[[149 157 147]
 [130 127 110]
 [120 138 107]]
->
[[149 157]
 [130 127]]

[[121 100 116]
 [114 115 119]]
->
[[121 100]
 [114 115]]

[[146 127 113 131 136]
 [128 124 111 128 126]
 [138 123 117 119 128]
 [111 128 134 139 120]
 [118 151 142 129 121]]
->
[[146 127]
 [128 124]]

[[131 121 103]
 [134 106 141]
 [126 134 137]]
->
[[131 121]
 [134 106]]

[[129 106  98 121]
 [125 104  99 104]
 [107 122 104 119]]
->
[[129 106]
 [125 104]]

[[105 109 116 133 119]
 [128 107 153 145 134]]
->
[[105 109]
 [128 107]]

[[139 118 124 111 134]
 [131 117 126 114 146]
 [142 140 137 123 145]
 [126 149 137 151 115]]
->
[[139 118]
 [131 117]]

[[120 117 125 123 137]
 [133 122 137 116 128]
 [112 122 131 119 121]
 [122 109 120 105 125]
 [140 137 138 118 128]]
->
[[120 117]
 [133 122]]
---
[[127 142 147 112 126 141 113 135]
 [131 154 108 110 119 146 124 118]
 [121 112 127 111 143 116 116 132]]
->
[[121 112 127 111 143 116 116 132]
 [127 142 147 112 126 141 113 135]
 [131 154 108 110 119 146 124 118]]

[[117 134 131 140 137 118 120 141 123 134 115]
 [131 123 124 118 131 131 138 118 129 130 132]
 [114 129 136 142 135 107 119 144 109 145 111]
 [122 137 114 118 143 141 138 117 146 118 121]
 [140 126 125 122 125 143 135 122 143 120 143]
 [147 119 126 116 120 144 140 115 140 122 152]
 [142 116 130 120 120 131 137 120 126 133 146]]
->
[[114 129 136 142 135 107 119 144 109 145 111]
 [117 134 131 140 137 118 120 141 123 134 115]
 [122 137 114 118 143 141 138 117 146 118 121]
 [131 123 124 118 131 131 138 118 129 130 132]
 [140 126 125 122 125 143 135 122 143 120 143]
 [142 116 130 120 120 131 137 120 126 133 146]
 [147 119 126 116 120 144 140 115 140 122 152]]

[[137 104 119 141 150 136]
 [109 105 149 118 100 126]
 [150 138 146 107 147 118]
 [103 101 140 146 135 157]
 [106  99 142 158 136 100]
 [144 145 120 133 153 138]
 [143 134 127 131 105 142]]
->
[[103 101 140 146 135 157]
 [106  99 142 158 136 100]
 [109 105 149 118 100 126]
 [137 104 119 141 150 136]
 [143 134 127 131 105 142]
 [144 145 120 133 153 138]
 [150 138 146 107 147 118]]

[[116 122 132 131 115 149]
 [134 142 114 151 106 126]
 [107 123 111 153 140 144]]
->
[[107 123 111 153 140 144]
 [116 122 132 131 115 149]
 [134 142 114 151 106 126]]

[[123 100 125 126]
 [119 134 137 123]
 [126 119 126 116]
 [121 134 141 127]]
->
[[119 134 137 123]
 [121 134 141 127]
 [123 100 125 126]
 [126 119 126 116]]

[[106 142 108 151 122 133 113 143 121 115 148 108]
 [149 112 129 105 133 116 113 116 131 113 113 140]
 [141 106 145 130 113 150 118 111 129 123 139 113]
 [116 116 139 118 119 112 105 109 144 129 121 122]
 [146 120 111 112 108 118 107 136 128 130 146 132]
 [105 121 132 106 132 107 106 148 124 114 149 144]
 [111 120 105 149 125 106 132 126 144 124 138 105]
 [113 119 109 129 107 119 111 118 137 105 109 142]]
->
[[105 121 132 106 132 107 106 148 124 114 149 144]
 [106 142 108 151 122 133 113 143 121 115 148 108]
 [111 120 105 149 125 106 132 126 144 124 138 105]
 [113 119 109 129 107 119 111 118 137 105 109 142]
 [116 116 139 118 119 112 105 109 144 129 121 122]
 [141 106 145 130 113 150 118 111 129 123 139 113]
 [146 120 111 112 108 118 107 136 128 130 146 132]
 [149 112 129 105 133 116 113 116 131 113 113 140]]
